Each row is followed by its class.
[   7  217  147 -194   66 -375   74 -104  -10  128 -410 -343  250 -129
  112  225   10  -49  237 -173 -182 -200 -133   87  414 -451  207   95
 -412 -313  118   13   59  177  300 -179   75  -69 -117  -21  -67 -161
  -69]
K_953
[ 125   22  -26  259 -122 -125 -138 -258 -355   78  -11 -525  -71  244
   43   -3 -100  324  178   17 -121  398  -81  203  317  120  360  127
  104 -201  468 -193   98  -20   85   24   34  167  -72 -106  -20  -28
  324]
K_181
[ 214 -406  209  144   79   90  630  336  262  145 -130  320 -119  -16
   -7 -250  251 -187  -41 -258 -193 -199  390  183  294  113   25  -55
    1 -173  305 -247  305   39  149  -39 -416    9  210  -52   30  119
  207]
K_881
[  19 -177 -155   71   50  242  180  152  263  132   80  261   77 -211
   92   44 -164  -35   39   64  -73 -357   71 -247   17  291  152    7
 -256 -564 -292   57  -36  -53   98 -115  224    8   69   61 -118   78
  -53]
K_770
[ 101   87   55  307   49 -128   -2    9  -57  195  224 -226  234   11
  167 -264 -151  116   44 -113 -280  -28  -32  -69  244  306  581  275
 -151 -450  -14   23   74  148  283 -154  238  -70  -20  101 -140   71
    9]
K_881
[  12 -194   67  -74 -102  -98   49   62   85  320 -177    0  287  -48
 -220 -129   41 -144 -155 -303   74 -213   95  -85  149 -364  -11  -38
  243  -62  223   61  238   91   53 -131  -43 -232  142 -212  -25  -54
  167]
K_370
[ 102   55  303  -19 -146 -297 -133 -363 -437  113 -104 -413  -37  -57
   94   -5 -176  168  148 -207   51   13  -28  151  144   72  235  189
  -15 -358  126 -153  106  435  125 -105  -35  -73  -75 -222 -220  145
  143]
K_554
[ -61 -181  -63  160  222  189  168  210  299  231  122  178   11 -255
   -7  131 -155  117  103   83  -52 -257   30 -258  -31  288   60  -51
 -223 -349 -377   24   16  -92  192 -146  270   -3  -45  -45 -107   26
   67]
K_717
[ -99 -138  -76   63   89  276  229  251  284  221  127  112   -1 -195
   84   80  -61  145   25   68  -30 -336   73 -181   94  291   67  -58
 -320 -459 -352   56  -12 -108  174    1  287 -104   77  -19  -68   90
  -13]
K_717
[ 150 -195  418    3  -91 -356  154  172    3  198   97 -187   77  101
  -14 -336  -21   22  129 -217 -400  -97   67 -161  459  -59  469  177
 -445 -427  166  -48  -39   63  240 -162 -114 -105   60 -199 -190  210
    1]
K_881
[ 106  -94 -160  120  197  154  272  209  455  229  120   68  208 -183
   40  118 -104   42   39    5  -10 -370   42 -133    3  260   35  -54
 -160 -427 -371  131   25  -90  166 -137  406  -85   28   24  -11  -47
   37]
K_953
[ -35  -69   36  178  199  223  116  334  249  281  -55  183   99 -221
  -13  147 -184  130   42   57   79 -415  119  -89   20  137  155  -84
 -483 -426 -514 -133  106 -122  172  -63  295  -37   35   31  -86   24
    3]
K_717
[ 314 -443 -201   11  -81   28  375  183 -194  -40  -88 -168   19   35
 -202  149   34  -55    5  237  314   86  347  383  154   95 -253   42
  -12 -144  523   -4  505 -248  414  -53  -94 -113  179  204  157   -2
  630]
K_953
[  71 -381  211  104 -217  111  206  106 -196  -73 -317  125    0  120
 -241   -9  -15  -27 -128 -117  303  147  355  373   34  155   88   35
 -343 -111  550 -233  393  261  324   38  -82  105  352   62  -91   -9
  215]
K_554
[ 146  240  313  132  -46 -124 -242 -125 -320  -34   40 -434   13  207
  153 -120 -180  293   -8   68 -180  243 -110  173  169  151  590  226
  -40 -293  -37  -47   93    6  144  -28  113  -76 -151  -49 -113   75
  152]
K_589
[  31 -559  157  115  -82  177  161  149 -160 -170 -286   33 -112  314
  -73  -18 -145 -217 -222 -137   -2   43   65  204  186  636  157  152
 -199 -367  614 -372  228  -39  230   64 -148 -100   54  329  -85   63
  441]
K_953
[ 137 -142 -144  189   74  260   60  206  258  289  125   90   38 -279
  148  153 -229   43   57   41  -19 -278  160 -256   31  242  163  -60
 -240 -496 -389   61   15 -140  155 -124  259 -185   88   68  -47   33
  -46]
K_554
[  70 -115 -113   78  128  179  121  125   77  195  112  109  -44 -216
   39  127 -137   58   56    4  -83 -374   43 -171   37  196  161  -65
 -242 -482 -223    7  -18   44   33 -175  201  -48   63  142 -113   31
  -60]
K_770
[  78 -243  108   -6 -167 -140   53   14  -94  257 -145 -204  282   19
 -175 -218   22  -86 -204 -298    1  -75  102 -128  120 -274   64  -18
  217  -62  432  -35  270   80   76 -143  -57 -163  146 -322  -72   48
  269]
K_717
[  69 -175   45  -29 -192  -51   69  -43  -43  268 -121  -79  242   33
 -201 -196   12  -73 -204 -272  180 -171   68  -18  102 -283   35   -2
  280  -82  308  -61  283   58   93 -155  -10 -206  180 -284  -76   39
  230]
K_881
[  72   -4  116  -90   56 -110  -61   -9   48  -48 -172 -170   70  248
   54 -187    2  -47    8  -94 -136  146 -191  130  293 -127  329  155
  -13 -142   71   18   92   98   57 -245  242  159 -280  -28 -160  -94
  113]
K_881
[ -30  -24 -174  202  119  241  105  239  249  183   83  122   -8 -169
  100  129 -104  112   63  108   23 -457    4 -202  -26  223  193   -8
 -185 -519 -400  -45   -8 -130  105 -106  277  -45   -9   96  -57   58
  -23]
K_181
[ 118 -557  -77  226  -29  -23  275  405 -111  232    7 -180  -41   19
 -429 -119 -173  -34   -8 -302  115 -169  171   54  431  572  219  219
 -125 -410  410 -205  409  195  291 -283  129   28   18   60   33  136
  700]
K_589
[ -23  -22  383    9   37 -420  160 -285 -150  -91 -273 -121  190   -6
  190 -168  128 -148  189  211 -107  128  -59   87  106 -246   56   45
 -272 -185  324 -258   79  196   -8   99 -340  -60  -45   -1  -95  112
  -91]
K_181
[ -16 -191   84  -78 -171 -210   59  -66 -108  258 -173  -91  193  -50
 -170 -129   36  -48  -80 -313   84 -118  113 -103   83 -261  -41   32
  246  -20  402   -8  185  165   25  -94 -130  -97   88 -288  -66   73
  306]
K_717
[-229 -331  -16  346  152  342  464  606  122   10  -37  379  274  109
 -222   68   71  131 -249 -138  199   -2  177  428  150  493 -236  -81
  -66   58  137  -46  339  -79   89 -115  -16  -35  -94   51 -125  -63
  317]
K_589
[ -94 -185 -105  343   61  108  188  429  181  -89 -120 -273  553  181
 -223   37  153 -118 -132  227  116  279  100  405    3   62 -344 -146
    8  188   89 -161  334 -389  244  -13  -26 -282  145   71  160  -25
  538]
K_589
[ 179  -58   16  130  -14 -166   42   41  143  196  -49 -457  413 -118
   50  -72  -94  180  184  148   45  119  205  367  410 -120  262  120
 -122  -91 -124  125  173  -24  586  -65   90 -191    5 -165   77   23
  205]
K_181
[ 536  -21  246   -5  -96  -16 -309 -326   27 -124   18 -390  324  415
  125  -57 -198 -151   52  -59  -43  263 -302   35  104  -60  324  256
   51 -457 -123    6   49   -5  138 -108    1 -156 -244 -220 -148  -90
  -36]
K_370
[ 317 -166 -326  353    2  321  430  490  136 -183  191 -414  293  277
   22  -17  -98   56 -139   13 -118  357    1  -37  100  191 -111  -68
   76 -350   71 -371  267 -265  174 -178    5   63  -24  -68  100  -11
  536]
K_181
[  22 -183   66  -41 -119 -138  103  -78  103  301  -65  -48  265   64
 -237 -250   25  -82 -204 -321   25  -84   37  -74   99 -299   -3   32
  380  -14  224    9  243   60   55 -119   -2 -129  120 -344  -86   -8
  294]
K_881
[-217 -177 -245  275  161  294  266   70 -288 -265  -48 -170   84  -16
 -144  350  -29   33  -34  -60  193   77   91  403  -27  462 -429  -53
   85  -53  425 -319  337  -40  172  -90 -169  -97  -98  196   69 -131
  634]
K_953
[  75 -171  -14   20 -122  -92  135   56  164  294 -202  -23  349   20
 -190 -227  102 -114 -176 -280   52 -206   62  -78  190 -253   48  -31
  239  -61  220   29  222   77   29 -146   70 -132   97 -273  -10  -39
  175]
K_370
[   4 -226   13    6 -123 -107   13   41   74  274 -144   15  350    7
 -236 -169  -20 -151 -148 -284   61 -204   22  -94   34 -245   54   41
  210  -75  147   26  277  116  -50 -107   28  -62   94 -243  -56   31
  230]
K_589
[   5  158 -143  181 -255  -71 -331 -307 -234 -232 -246 -358  119   46
  155   87 -211  -27  197 -164  -31 -114 -223  108   -1  134  525  194
   52 -205   81 -122   55  242  252 -267  126   31   49  162 -190  136
  174]
K_770
[ -14 -274   81   58 -166 -123   48   -3  -61  366 -201  -59  355   40
 -226 -222   77 -138 -167 -286   46  -76   97 -103   94 -283    6  -21
  278   -5  319  -30  288  115   33 -143  -80 -114  133 -273  -46   49
  249]
K_181
[ 335 -485  110  319    8   92  142  252 -423   67   94   64 -154   99
 -335  -75  -69  -93 -249  -36  197    8  -38  -76  -49  595  -72  123
 -113 -359  244 -403  424   72  217 -122 -284  -50   -5  100  -23  -69
  463]
K_370
[ 112 -238   93  239  207  166  169  146  -57 -222  -76    3  -42  258
  -98  155 -116  238 -141  105  272  113  324  899   17  260  -40   25
   67   32  180 -303  407 -250   73  252 -146    9  -22  162   82  -25
  641]
K_881
[  58 -111 -182  240  151  267   -8  156  168  169  110  110   -4 -177
   40  170 -195  106   67  121   34 -472    1 -165 -118  221  233   52
 -182 -473 -382  -44  101  -74  137 -118  316 -120   -2   78  -84   63
  -41]
K_589
[   3 -273   38   75  -30  151  346   37  164   85 -172   55  -40  211
  -25   43  -61  -42 -364 -163  227  234 -156   88  -13   48 -167 -129
  -66  121 -101  -21  405 -170  180  -29  179  285   39  -35  -15 -335
  282]
K_953
[  86 -211  -38    8 -165  -74   93   87   80  288 -142  -31  357  -59
 -193 -175   94 -102 -188 -220   73 -190   58  -72   95 -123  -27  -45
  280  -21  206   87  263  108   23 -126   62 -181  154 -288    0   37
  201]
K_589
[  -6  -12 -110  103  111  175  135  193  310  202  152  173  -46 -184
   39  145  -49   62   49   89  120 -462  -38 -174  -66  123  117  -37
 -286 -438 -559   51   -6  -22   68  -82  325   11   30   93  -65  -13
 -195]
K_554
[ -46 -605 -272  470  -32  349   86  164   -7  397 -229   58  -59   81
 -322  123 -230   80 -148 -311   24 -208  351   59  247  500  -18  235
  197 -370  161 -310  543  -33  390 -120   64 -197  137  132  -64    4
  707]
K_953
[ -74 -207   30   41 -125  -81   72   32   22  240 -154 -119  306  -35
 -210 -173   13 -149 -154 -240   33  -70   76  -87   75 -253   18    3
  247  -61  349  -16  292   92   78 -150  -43 -153  162 -241  -23  -16
  236]
K_953
[ -45 -168  -56  -14 -144   14  -16  -65   76  217 -126  -52  313   61
 -193 -210   46  -74 -227 -297    8 -124   31  -48  122 -230   17   38
  344   -3  141   57  312   51   79 -128  107 -200  106 -275  -75  -17
  311]
K_881
[  61 -324  207  145  122   41  464   41    4 -138 -267  114  175  -88
 -177  180 -201 -303 -168 -395  300 -288  277  295   62  343  111   32
    1 -218  551 -310  563  -15  568 -102 -147  -13  112  195   81  -83
  578]
K_554
[-141  -86 -154  249  341  331  332  405  382 -170 -145   66  158  -42
 -172  150  -29  -69   22 -210 -119  351  164  271   78  442 -211 -110
  157   96 -103  -75  436   25    6  -69  295   90 -258   18  105 -234
  777]
K_589
[  70 -120 -176   90  131  234   46  279  306  210  100   98    0 -210
   13  164 -145   -5   37   25   23 -459   -7 -190    3  268  152   28
 -182 -529 -449   85   14  -96  142 -108  311 -113  -17   71  -40    4
   41]
K_370
[ 234  243   43   89  -37 -215  110    6   17   56   24 -314  162  189
  116 -123  113  232  138   36 -260 -206  -91   75   95 -118  138  119
   -4 -258 -530 -124   68  -28  209  -42  211 -112 -160 -170  -51   39
  195]
K_589
[ 110 -377  113  -98  148   91  108  235 -107 -104 -118   87   10 -225
 -290  145   83 -276   55  -99  380 -535  258  575  264  456  -22   20
  167 -280  584  -64  436   40  425  -17 -269 -237   89  429   42  -72
  461]
K_589
[  77 -150    3   60 -173  -95   62   54  -14  325 -186 -156  364  -52
 -158 -158   41  -61 -170 -285   65  -98  106 -167  143 -267   26  -59
  182 -116  306  -14  265  117   21 -162    3 -154  158 -271  -47    7
  213]
K_181
[ -13 -242  -24   -2 -149  -36   84   59   37  300 -193  -19  264  -51
 -199 -101   19 -115 -158 -315   17 -143  117 -112  160 -230    8  -27
  210  -71  294   14  224  147   10 -141   -5 -171  155 -229  -78   45
  178]
K_770
[ -18 -248   20  -56 -118  -42  170   -3   50  342 -155  -33  255  -49
 -186 -157   21 -116 -129 -252   52 -136  110  -31  224 -165  -36  -96
  274  -66  319   16  237   49   60 -125  -16 -175  172 -162   22  -28
  232]
K_953
[  98  330  -31   44   54  -74  228   46  311   -4 -147 -294  617  141
   73  -24  119  130   81 -270 -141  129  -61  219  283 -455   64   64
 -274  -75 -110  127   91   -3  143 -143  169  -27 -122 -458   57 -204
  243]
K_770
[-102 -132  110    4 -113 -179  177   -8   59  296 -104  -92  286   -9
 -260 -162   59  -76 -109 -240  123  -99   29    0   79 -293  -55  -64
  308   39  262   -7  272   44  107 -128  -22  -55  164 -305    6  -52
  226]
K_953
[ -76  -48  -27   27  187  261  143  252  291  150   66  169    4 -220
   53  142 -181  -47   65   85 -150 -222   71 -200   44  200  146  -44
 -315 -425 -447   55  -51 -141  146  -36  237 -168  -44  162 -101   14
  -34]
K_370
[ -64 -177   87   63  -29 -186  133    5    0  285 -199   60  286  -57
 -195 -142   63 -106 -130 -302  -10 -241   97  -45   93 -258  -68  -47
  252   14  265  -86  269  109   39 -153  -65 -140  126 -267   -2  -15
  205]
K_770
[   9 -207   46  -35 -141 -157   49  -31   13  268 -145  -25  269  -93
 -205 -144  -59 -144  -87 -246   76 -201   76  -43   60 -226   39    6
  306  -70  322   -5  226  129   69 -155  -65 -109  197 -255  -35   58
  176]
K_589
[  57   28   -9  193   29  -21 -333 -306 -151  326 -443 -315  -23   52
  147   90 -288   92  227 -217 -242  392   68   57  255 -243  349   85
 -160  191 -235 -190   64   28   30 -164  184   28 -303  -52  -96   22
  337]
K_881
[  46  -45  240  250   96 -280   47 -232 -177   22  -48   88   66   19
  192 -258 -192  -57  199  -95 -569   86   13 -243   68  -96  285  354
 -151 -281 -147 -200  225   17  346 -280 -237  -60 -186 -184 -171   47
  262]
K_881
[ 197 -307  120  178  -28    5  445  206 -153 -105 -328  147  -52  -80
  -82  145  380   99  -25  201  217   49  436  311   -3   80 -514 -204
 -391    7  548 -293  358   64  193  174 -328  -90  323  -33   67  -72
  117]
K_181
[-149 -247  126  273   50   33  -36 -324  -53  231  131 -222  217  361
   88 -170 -313 -105  -31 -263 -587  360  -51  -89  304  173  403  228
  214 -259   98  -15  131   23   84 -139   -9  -49  -32  210 -156   74
   63]
K_953
[ 333 -287 -156  110    3  194 -139  282   52  -78 -107  -35  158  150
 -312  241 -271  241 -214  185  185  350  290  610   72  196  140   29
  242 -108 -152   99  447   -1   67   93  202 -157  -53  267   15 -226
  704]
K_554
[  43 -163  -75  178  183  172  137  331  337  352   57  166  -51 -314
    9  102 -189   27  112  130  -63 -367   -9 -271   77  226  197  -12
 -384 -518 -483  -24  -40 -121  169 -138  193 -128   -1    1 -118   57
  -45]
K_370
[ 143  154 -354  258  -10   64   84 -229   79 -230  179 -395  236  220
   13 -128  -31  -44  164  -19  -95  175 -266   98   90  261   92  296
  -67 -292 -102 -110  131  188   80  -24  251    3  -88  -67   -6  -16
  244]
K_770
[ -41 -195   87    0  -96 -143  131   27   71  258  -97  -17  304    5
 -247 -187   29  -70 -168 -208   22 -103   77   -8   80 -180  -15   -7
  369  -27  275   29  279   38  118  -67  -13 -180  127 -248  -25  -59
  284]
K_953
[ 119 -105 -155  234  129  207  -16  227  303  125    4  198   41 -218
  114  141 -167   43   60  161   28 -383   77 -264 -188  161  138   31
 -396 -374 -503   21    6 -133   68 -126  273  -68    7   57  -93   68
  -94]
K_589
[-130 -374  101  317  -15  -46  195  112  -95   24  -17  140  -46   56
  -85  -43 -239 -125   26 -242 -149   68  287 -116  -66   92 -162   36
   30 -269  271 -425  135   40  -60 -171 -424   79  180   45  -57   87
  330]
K_770
[  34 -162  -67  201  142  246   65  208  115  183  143  132 -102 -185
   69   69 -136   13   27   38  -62 -326   38 -267   18  374  157   17
 -223 -604 -181  -85  -33  -10   57 -143  184  -61   -4   63  -97   10
 -106]
K_770
[  36 -166   35   16 -145  -67   45   75   58  268 -136  -64  300   44
 -257 -208   74  -56 -207 -298  113 -176   75  -46  132 -237   31    8
  219  -98  215  -12  260  122    0 -114   43  -59  147 -299  -54   -2
  213]
K_770
[  13  -32 -154  158  200  154  163  199  238  161  153  138   -8 -281
   64  161  -38   48   95   63   14 -496   35 -142  -52  293   91  -22
 -117 -495 -242    7   -7  -18  174 -135  280  -90   -1   89  -67  -32
  -67]
K_554
[  62 -101 -136  185  118  210  142  239  348  208   37  239   25 -208
   47  142 -180  107   55  169   30 -430   79  -78 -102  232  262   -7
 -276 -459 -528   32   35  -64  113  -41  320   31   98   63  -80  116
  -73]
K_181
[ 232   64  -22 -142  123  263  363  232  159 -157  -17 -252  437  295
 -180   35  136 -210  -86  -78  118  221 -139  354  305   12 -145 -102
    1 -404  125 -115  318 -116  138   31  174   57 -177   46  121 -405
  412]
K_370
[  18 -116 -187  145   66  251   52  210  255  225  161  135    0 -108
  -13   90 -121    1   58    3   -2 -344  -24 -201   89  244  206  -31
 -237 -516 -236   16  -16  -67   21 -100  311   57   90  162 -137  -19
 -160]
K_554
[-162  104  452   19   50 -380  219 -420 -236 -133 -320 -204  127  120
  161  -26  133  179  172   84 -221  279    1  127  246 -236   72   41
  -17   -9  290 -189  213   47  377  -69  -68 -172 -247 -117 -126  -54
  249]
K_554
[ 102 -153 -223  121   91  312  138  100  193   95   87  262  -14 -173
   17  145 -261   81   16  -47    0 -420  154 -211  -46  333  171   62
  -61 -468 -379   67  206   22  194 -131  384 -154   11  140  -96   38
  133]
K_181
[  91 -144 -115  139   76  266   36  137  186  265  181   75   60 -209
  102   53  -95  -46  104  115  -48 -181   70 -372   16  222   61    5
 -187 -538 -421   75  -27  -75  189 -207  257 -155  -78   20  -92  -22
 -102]
K_554
